Table B holds the same points as the rows below and some others, measured another way and shuffled. Each row below is followed by which row of B it is.
B:
0: -98  131  15  -73  -17  -116  -43  -104  180  -3  159  163  -1  411  162  -333  -134  78  14  -231  22  9  240  -38  115  4  -195  -182  -20  107  -191  -214  191  -296  155
1: 244  125  297  -44  -131  388  166  -1  -9  -483  -72  -77  285  117  173  -11  -200  -123  44  -274  47  68  34  22  -6  259  45  56  -126  465  -63  37  -224  -250  -143
2: -54  32  -20  -30  113  -61  20  -103  -117  198  97  65  -187  44  -4  -76  0  -53  48  72  -104  115  56  -237  13  9  -76  69  13  -12  -3  18  54  91  164
3: 215  245  171  210  -257  653  107  338  112  -277  197  246  314  219  99  161  -438  -97  26  -19  -325  328  -151  415  234  -188  13  260  -543  268  -78  108  -420  -299  -486
4: -40  -12  -52  -48  145  9  20  -79  -179  193  119  17  -172  -113  -63  -14  -18  -125  68  135  -59  157  6  -249  114  37  -25  -42  75  72  53  66  19  262  143
5: 63  -32  132  77  -29  398  233  120  -46  -291  -120  -240  167  -126  82  328  -83  -244  -72  -36  -26  74  11  -1  -35  131  249  165  -10  323  169  152  -348  12  -172
6: -177  84  20  80  -28  -63  78  -79  147  100  168  117  -57  361  190  -73  -101  -15  -43  -160  -168  52  239  -137  28  -11  -183  -11  -152  86  -182  -93  74  -213  184
7: -270  71  4  197  -165  196  232  164  393  -189  -5  -75  243  296  289  443  -202  -160  -191  -210  -136  -20  350  136  85  21  55  -51  -193  409  -10  -161  -160  -209  -6
8: -36  -141  -68  -51  225  38  14  18  -193  98  -57  -209  -188  -215  -128  -35  141  -110  -38  177  75  33  -63  -145  -78  -66  266  173  319  -165  292  147  -106  151  -30
9: 128  35  196  -6  21  206  198  -144  -242  -86  -2  -65  -9  -102  80  133  -64  -213  78  -40  -112  159  7  -348  -31  294  -51  90  -105  352  -49  157  -148  170  129
10: 23  -156  56  -214  238  -143  23  -113  -117  -190  -355  -413  -127  -64  -13  -210  301  -3  -103  -87  342  -238  92  -175  -394  122  362  250  557  -176  331  -1  -5  -162  34
11: -7  282  0  52  -120  142  45  70  93  79  196  356  79  200  79  235  -329  -48  105  54  -300  270  111  59  282  -11  -253  -53  -426  365  -131  -159  3  97  54
12: -139  -42  -81  -137  170  -190  -39  -145  -16  116  39  -69  -159  60  7  -227  66  -20  4  -42  133  -29  174  -218  38  45  -1  -161  296  7  45  -93  169  43  228
13: -56  -14  -14  122  80  120  82  31  -135  210  132  34  -168  -11  -20  75  -24  -121  -14  146  -241  178  -44  -156  -2  -116  27  249  -97  -85  51  166  -142  78  3
14: 45  159  -6  -51  17  62  -45  -26  -55  114  210  245  -53  105  -8  -126  -193  -17  127  52  -130  220  9  -61  223  -25  -169  -74  -145  144  -91  -51  54  69  57
15: -9  -53  157  -107  67  -8  167  -235  -86  -191  -103  -237  10  24  167  -57  46  -154  -6  -248  147  -67  208  -369  -109  359  16  -104  195  334  -31  6  10  -18  246
16: 63  112  111  78  -36  211  193  76  -65  -80  -125  -9  45  -13  64  428  -89  -135  -10  84  -217  134  37  -50  -114  95  72  340  -233  226  119  35  -214  80  -47
17: -136  -35  -125  -71  176  -153  -88  -44  -18  219  106  21  -217  94  -49  -270  53  20  -10  70  31  23  70  -105  39  -149  28  -2  218  -205  81  -39  112  -34  97
18: -103  131  -81  -111  51  -109  -82  -88  79  133  214  208  -62  210  36  -231  -155  23  96  -52  6  109  165  -81  269  -8  -204  -298  17  165  -120  -191  209  15  197
19: 69  156  104  -29  -42  115  124  108  76  -244  -275  -53  119  105  84  333  -54  -19  -56  -12  -48  -5  125  112  -203  81  154  338  -101  189  203  -142  -138  -107  -99
20: 150  15  234  -15  -8  248  245  -67  -160  -287  -203  -222  97  -95  111  253  -14  -206  -5  -99  -16  42  44  -219  -191  317  131  230  -27  359  89  117  -236  38  13
21: -250  -103  -173  -193  287  -412  -2  -153  -37  195  -240  -223  -275  -84  -45  87  266  -15  -73  105  189  -165  266  -309  -192  95  161  12  465  -85  306  -191  227  244  352
22: -100  10  -62  -127  105  -134  -146  -87  112  52  196  66  -99  313  45  -594  -29  98  3  -171  155  -27  129  -14  121  -132  -61  -193  241  -134  -87  -114  185  -317  68
23: 152  30  205  9  -31  291  170  61  -42  -335  -173  -182  135  40  102  91  -38  -106  -52  -119  11  12  3  16  -188  117  206  308  -12  167  121  94  -268  -222  -187
24: 278  57  283  113  -74  459  117  31  -195  -188  155  41  55  118  74  -251  -155  -107  50  -108  -197  225  -218  -37  -49  -25  19  362  -246  14  -120  321  -335  -332  -275
25: 7  -133  -16  -32  203  77  61  -9  -242  69  -84  -221  -182  -236  -107  28  139  -143  -25  171  30  49  -73  -202  -120  -7  258  240  263  -118  269  191  -150  167  -24
26: 103  18  98  -72  76  120  30  -80  -160  -38  62  -14  -56  -1  -2  -194  -40  -78  67  -26  3  110  -35  -162  16  70  13  60  59  76  0  91  -56  -21  8
27: -101  -40  -83  -101  191  -186  -103  -185  -118  289  241  76  -280  106  -43  -471  36  4  69  8  28  82  50  -280  108  -69  -118  -132  207  -166  -73  19  189  0  218
28: -191  -227  67  238  85  123  185  -17  -21  75  103  -267  -159  172  147  -172  138  -153  -221  -135  -124  -33  48  -211  -255  -159  193  360  103  -310  8  312  -245  -390  -51
29: -244  78  -194  -2  73  -176  -118  20  191  276  242  206  -143  313  29  -228  -94  73  -24  17  -67  68  189  39  205  -243  -119  -149  34  -119  -47  -196  190  -117  118
30: -215  20  -95  -95  103  -218  -12  -139  88  137  86  24  -112  170  78  -116  -9  -19  -6  -77  64  -17  276  -201  98  62  -107  -241  159  123  -40  -190  215  28  298
31: 152  93  154  -47  -35  212  56  89  32  -308  -138  -63  131  149  74  -46  -74  5  -30  -112  37  12  16  143  -126  11  164  269  -9  81  107  -20  -174  -304  -213
32: -21  -121  16  151  157  176  215  102  -258  124  -185  -241  -194  -275  -78  463  154  -217  -112  299  -224  102  -103  -189  -308  -59  329  608  15  -164  367  283  -342  225  -99
33: -293  33  -159  60  44  -116  -37  -32  168  292  334  173  -130  284  88  -183  -129  -25  -22  -38  -118  102  217  -93  271  -161  -185  -257  -14  15  -153  -114  161  -53  206
34: 142  181  65  -201  101  -157  -19  -60  -114  -30  -273  67  -115  61  -42  75  55  98  73  105  -6  10  65  -74  -253  102  34  352  15  -5  196  -184  87  43  72
35: -68  31  -175  77  104  118  -131  173  -36  316  304  218  -182  62  -147  -202  -121  5  25  252  -188  251  -134  131  240  -414  27  107  -35  -287  81  92  -64  -6  -176
36: -75  51  -200  -107  168  -199  -287  178  164  161  32  140  -200  341  -130  -519  65  285  -72  111  89  -52  -4  349  -67  -516  182  283  258  -629  233  -185  123  -441  -236
37: 83  88  106  -29  -13  175  94  19  -30  -156  -57  -21  68  56  61  76  -90  -80  10  -43  -32  79  42  -22  -31  89  58  136  -57  196  55  -1  -123  -67  -52
38: 38  166  -130  -88  55  104  -55  214  26  22  -80  131  19  -85  -135  293  -143  -10  48  283  -47  155  -7  233  155  -128  135  102  -27  110  294  -167  -55  233  -145
39: -127  -124  167  19  51  -13  189  -295  -36  -80  107  -221  -51  189  256  -283  50  -166  -63  -374  58  -62  237  -466  -89  270  -84  -138  149  201  -228  117  14  -224  302
40: -176  16  -55  255  -19  189  71  91  55  266  380  166  -105  226  82  -54  -167  -115  -51  35  -345  232  16  -38  186  -271  -103  88  -253  -93  -146  156  -136  -132  -39
41: 68  3  141  -61  30  123  108  -86  -63  -191  -55  -132  37  50  89  -81  -17  -104  -3  -148  66  12  74  -148  -72  169  68  58  91  191  19  43  -91  -110  26
42: -180  60  -233  47  123  -83  -167  74  23  461  380  313  -264  184  -110  -285  -112  53  38  217  -202  222  -15  34  280  -400  -120  -22  -40  -306  -23  -25  116  7  15
43: -69  -31  14  -126  75  -79  -91  -105  122  -97  123  -52  -32  321  104  -613  -5  73  -38  -282  229  -94  154  -21  43  -54  9  -168  297  -82  -83  -85  125  -428  37
44: -92  40  -3  180  -49  236  119  233  148  -52  -3  -23  58  180  90  220  -95  -73  -139  23  -195  70  53  201  -60  -214  176  331  -151  -43  129  36  -253  -238  -229
45: 148  -1  106  -90  57  199  66  54  -89  -257  -174  -180  65  -69  -6  10  7  -74  -15  -19  120  12  -28  31  -110  71  249  210  158  100  216  50  -180  -75  -163
46: -416  -115  -242  61  173  -315  -100  39  257  319  128  -36  -272  382  58  -337  146  115  -213  -33  19  -138  243  28  -75  -393  101  78  292  -510  86  -125  161  -369  80
47: -197  119  -143  -110  68  -211  -28  -10  178  103  -40  86  -48  166  42  126  -60  29  -15  24  27  -16  282  -8  93  1  -48  -138  82  156  93  -311  199  88  205
48: 75  -2  136  113  5  263  115  5  -128  -28  120  -19  -40  74  66  -99  -66  -120  -9  -36  -174  155  -76  -113  -56  -38  42  274  -125  -14  -41  224  -226  -171  -114
49: -43  -13  -122  -99  169  -57  -147  24  -43  162  115  59  -178  53  -118  -338  7  47  29  116  70  70  -26  18  100  -215  82  15  225  -234  128  -23  65  -43  -42
50: -42  -5  16  -200  94  -53  38  -134  15  -179  -106  -168  42  -9  72  -67  0  -82  16  -149  262  -78  216  -163  49  246  65  -254  307  323  80  -151  97  59  191
51: 177  90  51  31  -31  419  -15  217  -50  -135  129  99  107  -2  -66  -73  -226  -71  56  89  -85  238  -188  249  198  -179  135  149  -111  60  92  122  -269  -100  -364
52: -11  -25  22  -175  125  -99  -73  -151  -4  -57  57  -66  -81  170  46  -496  31  40  19  -185  216  -59  109  -134  13  43  15  -140  312  -26  -31  -59  130  -222  97
53: 322  199  277  -112  -14  196  132  -247  -377  -48  91  181  -26  -84  29  -5  -179  -150  267  0  -187  307  -85  -415  63  388  -281  49  -295  464  -198  121  -39  260  191
54: 130  36  227  103  -121  434  178  84  22  -353  36  -106  212  133  168  -15  -172  -157  -40  -224  -55  92  -8  62  3  67  108  144  -132  259  -50  158  -315  -321  -225
55: -229  -67  -101  -16  125  -193  -75  -50  143  149  124  -25  -177  324  70  -427  72  74  -108  -122  71  -83  178  -51  -37  -201  29  -2  243  -288  -10  -78  135  -347  85
56: 73  -87  168  -184  110  43  184  -120  -94  -397  -415  -446  81  -139  87  141  166  -142  -76  -172  301  -189  166  -214  -313  375  314  124  382  281  270  -19  -110  -3  73
57: 158  130  171  -67  -49  177  75  11  4  -279  -102  -7  126  149  101  -22  -112  -22  23  -138  9  42  51  40  -76  118  45  165  -71  210  24  -50  -110  -211  -94
58: -169  104  -190  -42  120  -196  -129  14  62  334  179  241  -217  196  -59  -149  -60  79  35  149  -109  117  113  -13  149  -227  -109  -24  11  -159  29  -168  187  35  121
59: 52  -9  -21  -97  168  -36  -127  -136  -216  243  289  138  -254  63  -97  -566  -14  10  126  53  -12  166  -103  -218  131  -113  -103  -30  133  -210  -84  129  92  -40  68
60: -139  -1  -177  -88  220  -292  -164  -14  -11  326  63  96  -329  182  -108  -341  123  148  -24  153  -2  1  49  -38  -79  -292  48  191  231  -461  153  -96  178  -113  61
61: 84  80  41  -87  -42  265  -41  120  131  -293  84  4  200  145  46  -242  -207  -23  19  -156  165  56  27  243  231  -47  104  -167  97  218  27  -70  -93  -244  -214
62: 50  75  -41  -211  160  -125  -108  -178  -181  168  134  136  -185  -14  -90  -311  -39  3  169  64  67  138  17  -239  166  79  -133  -183  150  80  -21  -71  196  194  209
63: 34  150  -59  5  29  102  -49  163  0  98  53  191  -58  85  -72  61  -127  25  36  191  -165  179  -46  158  73  -205  39  229  -131  -71  135  -56  -71  0  -148
64: -41  -68  -76  -145  228  -129  -66  -116  -174  181  42  -52  -241  -77  -106  -252  107  -30  43  104  95  36  11  -234  6  -18  68  -1  297  -131  129  29  98  135  132
65: -148  -108  17  -22  89  29  157  -97  13  -92  -65  -263  1  -38  118  95  45  -187  -81  -131  114  -61  213  -240  -17  192  115  -125  240  253  82  6  -39  51  174
66: -38  218  -199  28  84  -71  -184  145  -23  466  266  473  -259  187  -163  -84  -151  130  101  368  -340  303  -87  137  186  -420  -151  238  -259  -314  46  -92  88  77  -69
67: -242  -38  -126  157  20  119  68  170  177  96  123  -35  -21  142  69  131  -78  -102  -143  29  -122  52  131  99  103  -222  126  51  -1  -31  94  -4  -126  -108  -74
68: -56  97  22  -100  36  -70  -32  -268  -57  160  382  230  -89  190  99  -409  -194  -65  170  -167  -28  189  151  -349  352  161  -382  -469  -35  314  -350  -57  240  65  350
69: -48  106  -33  -90  88  -172  -55  -68  8  151  37  144  -161  210  13  -149  -16  73  32  27  -67  51  120  -101  -33  -52  -96  98  -1  -75  7  -143  148  -63  139
70: 58  -49  236  62  -83  391  244  -71  -33  -347  72  -218  205  33  216  -17  -147  -265  -24  -308  34  61  84  -183  70  273  48  -115  -17  471  -125  181  -252  -154  -7

241  333  -100  125  -120  305  242  115  -8  403  -476  78  187  311  412  -265  285  324  -336  102  227  -187  -83  242  161  -14  -268  178  154  297  49  -135  19 -> 4
265  382  -271  324  10  9  138  -45  164  193  -82  -55  218  119  315  -189  165  103  -169  46  97  43  75  20  -4  146  -79  138  105  290  11  -180  16 -> 38
166  114  -46  19  -93  73  -16  -337  113  20  168  -103  -46  30  106  6  -100  -24  135  117  -58  -47  49  17  -90  75  14  29  64  -19  88  -144  7 -> 62
-166  -197  99  -93  137  72  -256  -139  29  -80  305  -32  -85  -148  -30  205  -36  -94  126  95  -163  84  214  -68  -120  -65  221  -42  -46  -97  -100  175  -106 -> 64
-14  260  -161  106  -65  -52  -63  -24  22  19  5  -128  183  -193  97  190  58  -64  -18  -60  -9  105  -100  -130  93  110  171  -145  -93  -41  -117  54  21 -> 3
105  80  -18  94  4  143  -132  -253  76  -108  221  -11  -105  -44  55  -163  -141  61  53  135  141  63  364  -28  -250  120  101  179  7  -132  185  -170  100 -> 45
-140  -29  -1  25  -51  92  57  80  -17  214  -9  65  56  131  95  69  143  124  10  29  -40  -81  -1  90  -7  -89  -152  67  124  153  -73  48  -95 -> 15
-14  -23  2  97  20  56  11  34  42  50  30  -59  80  -29  61  41  83  52  1  -2  -113  22  25  -18  -24  -19  20  106  -40  60  -53  4  -69 -> 41
-37  -161  207  -143  -161  273  -3  -110  -76  10  -2  -4  -147  47  -35  1  -81  151  116  81  -29  -165  20  108  -77  -89  -66  149  -20  -171  127  -75  8 -> 39
27  28  36  -78  -25  187  -58  -143  17  118  9  -2  -25  59  146  42  38  53  0  131  -13  -77  48  80  2  -43  7  -3  64  26  -12  29  -44 -> 2
189  332  -202  267  -210  8  310  84  66  254  -254  -95  264  147  219  -87  180  166  -94  -79  5  -92  -261  60  122  87  -238  136  60  243  8  -211  9 -> 18
-65  143  -98  84  28  0  -162  -41  20  -52  115  -67  90  -209  58  129  11  -51  -12  -4  35  142  107  -135  -22  90  224  -78  -90  -96  -74  75  26 -> 51
-4  67  -43  148  45  100  -5  88  21  62  -30  2  101  -16  118  -57  114  116  -99  13  38  54  129  -8  -40  17  29  142  -26  69  -24  -11  -14 -> 23
-40  123  52  -126  -110  257  -177  -125  -101  -1  -40  28  -62  -98  90  35  -55  78  -48  108  212  -30  116  21  -7  32  144  -61  -43  -240  66  37  104 -> 24
161  175  -133  121  25  54  -35  -298  160  85  213  -17  -18  112  199  -101  -22  7  49  163  43  12  239  37  -161  96  -19  84  171  133  73  -137  0 -> 34
-79  -93  -51  270  184  2  92  276  91  149  1  16  192  70  115  -46  273  136  -115  -40  -151  85  130  4  -53  -71  -74  253  11  318  -146  47  -169 -> 56
62  174  -106  29  -97  11  10  -163  70  114  47  -99  88  0  137  133  32  -38  60  35  -86  -26  -105  -7  56  46  14  -90  50  61  -59  -18  -37 -> 14
-84  165  -170  254  -86  -147  -9  17  46  -97  184  -103  130  -194  -55  77  -36  -14  105  -126  8  152  60  -188  -114  171  90  55  -91  -84  -2  -93  65 -> 61
77  234  -9  28  -118  338  82  154  -110  254  -414  96  113  130  276  -168  199  297  -301  81  288  -126  -5  168  124  -19  -104  117  33  51  52  -34  76 -> 48
-132  -191  149  -188  45  81  -316  -270  1  -206  333  -122  -140  -285  -110  293  -171  -172  220  76  -196  80  121  -130  -93  -28  340  -131  -158  -309  -54  150  -50 -> 59
9  -37  48  50  -17  65  -83  -76  24  -125  110  -131  9  -185  -40  68  -63  -6  80  -12  -111  68  55  -96  -68  33  169  80  -163  -162  16  -32  5 -> 54
-88  -80  20  -68  32  -19  -212  -265  74  -107  354  -115  -68  -178  -41  256  -113  -164  223  60  -198  81  96  -113  -102  13  216  -115  -42  -124  -73  89  -71 -> 58
-301  -287  144  -173  25  -12  -251  -139  -19  -124  374  -79  -109  -218  -172  393  -99  -163  290  12  -281  56  48  -116  -89  -92  212  -138  -86  -202  -141  212  -125 -> 70
-4  111  3  -43  -68  145  -106  -91  -33  16  -24  -48  24  -105  90  94  -1  22  -18  50  46  -1  13  -20  34  25  129  -57  -60  -125  -10  34  29 -> 42
93  -106  80  -70  80  125  -17  -133  100  131  17  -122  39  40  151  147  109  -36  26  102  -313  -57  -96  59  87  -123  51  -12  -2  147  -135  92  -193 -> 9
-198  -115  107  68  3  171  -87  225  -117  -81  -32  41  15  -153  -71  -18  42  177  -63  -48  89  62  187  -50  -97  -28  98  196  -168  -186  21  40  40 -> 46
109  319  -174  253  -290  28  284  90  5  185  -214  -55  194  114  127  -117  97  208  -46  -97  116  -91  -189  40  42  120  -246  170  48  102  94  -256  89 -> 0
-38  -31  83  69  -93  165  -51  0  -52  -126  44  -26  -52  -123  -65  -81  -87  141  37  -5  95  20  165  -39  -147  50  67  209  -134  -232  144  -117  96 -> 55
-100  111  -135  224  41  -47  -10  156  33  42  40  -28  185  -100  65  48  135  52  -62  -76  4  131  84  -101  -33  58  58  72  -48  80  -100  33  -22 -> 31
77  46  107  -86  175  507  -104  92  -63  293  -327  206  -2  220  395  -245  270  296  -415  282  269  -105  308  261  51  -149  -13  150  109  169  1  126  -41 -> 32
-137  48  -69  153  83  9  -52  214  -9  46  -25  -25  184  -138  67  102  173  49  -105  -67  -30  126  51  -90  34  2  119  30  -99  53  -157  126  -58 -> 49
